Here is a tiny trained network, its code and every weight. The questions are about switching its units off for an input and a target symbol, where a switched-off unit gives its printed mean instead of its output.

import numpy as np


def w(rows, s, z=0):
    codes = np.array(rows[::2]) - 128.0
    scale = np.full(codes.shape[1], s)
    scale[-1] = z or s
    return codes * scale


def norm(h):
    return h / np.sqrt((h * h).mean(-1, keepdims=True) + 1e-5)


def f(y):
    return y / 2 * (1 + np.tanh(0.7978845608 * (y + 0.044715 * y**3)))


def softmax(a):
    e = np.exp(a - a.max(-1, keepdims=True))
    return e / e.sum(-1, keepdims=True)


def log_softmax(a):
    a = a - a.max(-1, keepdims=True)
    return a - np.log(np.exp(a).sum(-1, keepdims=True))


def net(x, mask):
    ids = ['αβγδεζηθλμξστφψω'.index(c) for c in x.split()]
    T = len(ids)
    res = E[ids] + P[:T]
    q, k, v = (norm(res) @ M[0].T for M in (Q, K, V))
    z = softmax(np.where(np.tri(T) > 0, q @ k.T / 2**0.5, -1e9)) @ v
    res = res + np.where(mask[0], z, O[0][:, -1]) @ O[0][:, :-1]
    y = f(norm(res) @ A[0][:, :-1].T + A[0][:, -1])
    res = res + np.where(mask[1:9], y, B[0][:, -1]) @ B[0][:, :-1]
    return log_softmax(norm(res)[-1] @ U[:, :-1].T + U[:, -1])


Q, K, V, O, A, B = {}, {}, {}, {}, {}, {}
E = w([
[184,100,127,117,160,117,67,152,120,62,113,196],'α',
[178,133,68,159,147,102,150,142,114,114,183,102],'β',
[143,115,127,106,166,162,87,116,90,103,136,69],'γ',
[108,80,150,141,126,171,105,50,131,147,72,115],'δ',
[162,146,142,156,131,122,154,207,137,100,43,160],'ε',
[138,97,149,94,145,135,97,190,115,128,81,159],'ζ',
[211,144,66,108,140,94,126,118,109,167,143,120],'η',
[161,77,161,124,195,111,16,166,174,105,142,168],'θ',
[42,143,115,150,125,130,126,112,117,46,133,92],'λ',
[165,78,142,124,167,94,134,166,56,94,98,159],'μ',
[159,60,139,184,177,169,90,201,127,126,112,169],'ξ',
[134,171,20,109,138,171,120,32,144,171,139,36],'σ',
[152,194,192,159,177,112,66,188,223,124,81,176],'τ',
[145,178,106,110,112,204,142,136,112,97,189,134],'φ',
[140,100,186,111,193,73,135,193,154,130,74,139],'ψ',
[124,96,177,126,255,125,129,135,146,140,78,235],'ω',
],0.0062)
P = w([
[157,103,195,105,213,117,22,239,95,64,51,214],'0',
[173,116,192,111,202,123,27,223,92,65,58,170],'1',
[183,123,184,114,187,112,25,193,115,55,83,149],'2',
[167,126,189,105,164,126,55,181,94,77,108,134],'3',
[163,113,193,124,157,153,83,169,109,102,118,118],'4',
[162,128,195,116,143,140,97,143,94,109,134,105],'5',
[177,133,193,133,120,160,127,145,91,125,128,65],'6',
[153,129,183,131,130,176,169,126,90,158,127,48],'7',
[158,136,200,116,143,164,173,93,102,157,174,41],'8',
[159,130,173,136,134,192,198,84,131,170,179,13],'9',
[126,130,182,124,135,219,186,67,133,202,167,4],'10',
],0.0023)
Q[0] = w([
[233,103,161,127,253,132,108,157,131,142,78,56],'H1',
[120,109,138,138,122,131,129,97,132,138,103,111],'H1',
],0.025)
K[0] = w([
[117,166,57,124,99,165,153,7,122,160,173,9],'H1',
[106,132,88,124,164,137,109,113,147,132,94,128],'H1',
],0.012)
V[0] = w([
[248,105,116,133,98,93,122,90,143,243,102,154],'H1',
[76,78,171,157,97,151,101,52,134,84,49,99],'H1',
],0.011)
O[0] = w([
[115,165,82,128,141,104,4,181,21,245,81,168,166],'H1',
[161,73,177,176,102,107,117,56,168,108,60,100,254],'H1',
],0.0039,0.0056)
A[0] = w([
[125,131,135,134,165,84,114,144,119,120,118,157,127],'N1',
[116,105,105,188,72,75,118,59,146,151,94,149,11],'N2',
[179,128,149,104,141,148,175,110,175,119,153,125,133],'N3',
[129,130,164,82,115,167,104,130,125,137,111,109,60],'N4',
[51,126,60,172,87,102,63,137,84,123,101,137,132],'N5',
[34,140,68,125,144,101,123,164,122,142,164,154,25],'N6',
[108,128,119,88,128,12,134,127,142,125,114,116,52],'N7',
[107,155,129,88,123,149,176,148,149,136,216,150,7],'N8',
],0.011,0.0017)
B[0] = w([
[118,141,103,138,91,134,157,77,136,151,147,98,225],'N1',
[173,108,111,98,45,126,102,147,127,188,103,117,255],'N2',
[108,166,123,121,151,119,58,143,49,143,107,110,219],'N3',
[73,112,139,91,115,132,151,142,135,119,131,155,184],'N4',
[121,110,80,108,142,197,170,110,174,115,125,84,220],'N5',
[132,84,150,180,122,1,120,126,160,73,107,139,177],'N6',
[118,117,132,136,143,137,131,150,131,162,155,72,123],'N7',
[207,131,148,83,144,175,172,112,172,172,130,144,210],'N8',
],0.0095,0.0046)
U = w([
[174,148,86,124,79,128,90,75,76,50,172,216,65],'α',
[183,85,132,133,159,29,194,160,193,126,159,177,166],'β',
[98,157,190,133,178,129,39,129,24,80,88,83,118],'γ',
[183,77,163,142,47,111,70,97,146,176,59,118,202],'δ',
[146,221,134,192,78,122,199,186,89,106,63,152,79],'ε',
[42,104,154,67,54,145,170,161,104,104,138,198,173],'ζ',
[116,153,37,126,147,66,66,195,68,179,120,159,151],'η',
[112,113,141,126,129,127,29,98,178,117,218,150,49],'θ',
[110,113,187,155,137,118,175,92,191,9,117,74,179],'λ',
[154,97,114,143,87,112,230,94,3,120,159,108,6],'μ',
[140,57,129,235,135,223,138,191,109,131,184,160,108],'ξ',
[129,132,43,110,147,173,123,93,181,101,100,98,9],'σ',
[92,243,143,170,105,142,87,135,218,144,124,143,139],'τ',
[219,186,175,52,181,188,143,150,124,155,146,142,138],'φ',
[81,137,168,147,132,119,179,164,141,201,162,14,81],'ψ',
[85,144,133,163,192,138,174,17,116,186,104,179,172],'ω',
],0.0054,0.0016)

Each question gives the input, a string of symbols that net reads in full, and the target symbol t.
The units are the heads (2 rows each of Q, K, V and O) and the neurons (one row each of A and B). Each row of codes is followed by its name. A weight is (code - 128) times the scale printed after its matrix; where a second scale follows, it is the last column's (O, A, B and U).
mask holds one flag per unit, heads first, then neurons. A switched-off unit (its flag False) gives its mean, the last column of its rows in O or B, instead of its output. The means were averaged over made-up inputs and are rounded, as every weight is.
A unit's drop is (log p(t) with every unit on - log p(t) with that unit switched off) / (log p(t) with every unit on - log p(t) with every unit switched off).
The circuit of an input: a set's keep is (log p(t) with only the set's units on - log p(t) with every unit switched off) / (log p(t) with every unit on - log p(t) with every unit switched off). Starting from all 9 units, units are removed one at a time, each time the one whose removal leaves the highest keep (on an exact tie, the one counted first), for as long as the keep stays at least 0.8.
circuit, biggest first: the units of the circuit, biggest drop first
k most important neurons: the k neurons with the biggest drops, biggest first
drop of u: that unit's drop, to one decimal
input δ φ ε ζ ζ ζ ξ γ ξ ω ξ, target γ: circuit, biggest first : [N3; H1; N2]
input ζ ω ε, target ε: 2 most important neurons : [N5; N2]
input ζ μ ψ ζ θ τ, target τ: 4 most important neurons : [N2; N8; N1; N3]
input γ ζ ψ ω, target γ: circuit, biggest first : [H1; N3]
input τ η τ θ θ ζ γ, target γ: circuit, biggest first : [N3; H1; N2]
input ω δ γ ζ ζ ψ σ δ β φ, target φ: circuit, biggest first : [N8; H1; N3]
input ω ε ζ ξ γ λ λ ξ, target λ: circuit, biggest first : [H1]
input ω δ β ξ, target β: circuit, biggest first : [H1; N6; N8]
input φ ζ ζ ζ ζ α, target φ: circuit, biggest first : [H1; N8; N3]
input γ θ μ, target γ: circuit, biggest first : [H1; N3; N8]
input τ λ ζ γ θ ξ ξ ζ ψ, target γ: circuit, biggest first : [N3; H1]
input μ τ ω ζ ω, target ω: 2 most important neurons : [N1; N2]
input ζ λ θ σ η ζ ψ μ ε ξ, target ξ: 2 most important neurons : [N2; N3]
input ζ δ ζ φ, target φ: most important neuron : [N8]
input ξ ψ δ ζ φ λ, target λ: 2 most important neurons : [N6; N2]
input δ ξ ζ ζ ξ β ω, target β: 2 most important neurons : [N6; N8]
input δ φ η ξ ω ζ, target η: drop of N8 : 0.0
input δ σ ω ω, target ω: drop of N3 : 0.2
input σ ε ζ δ ξ ζ ζ μ ζ ζ ψ, target ψ: drop of H1 : 0.1
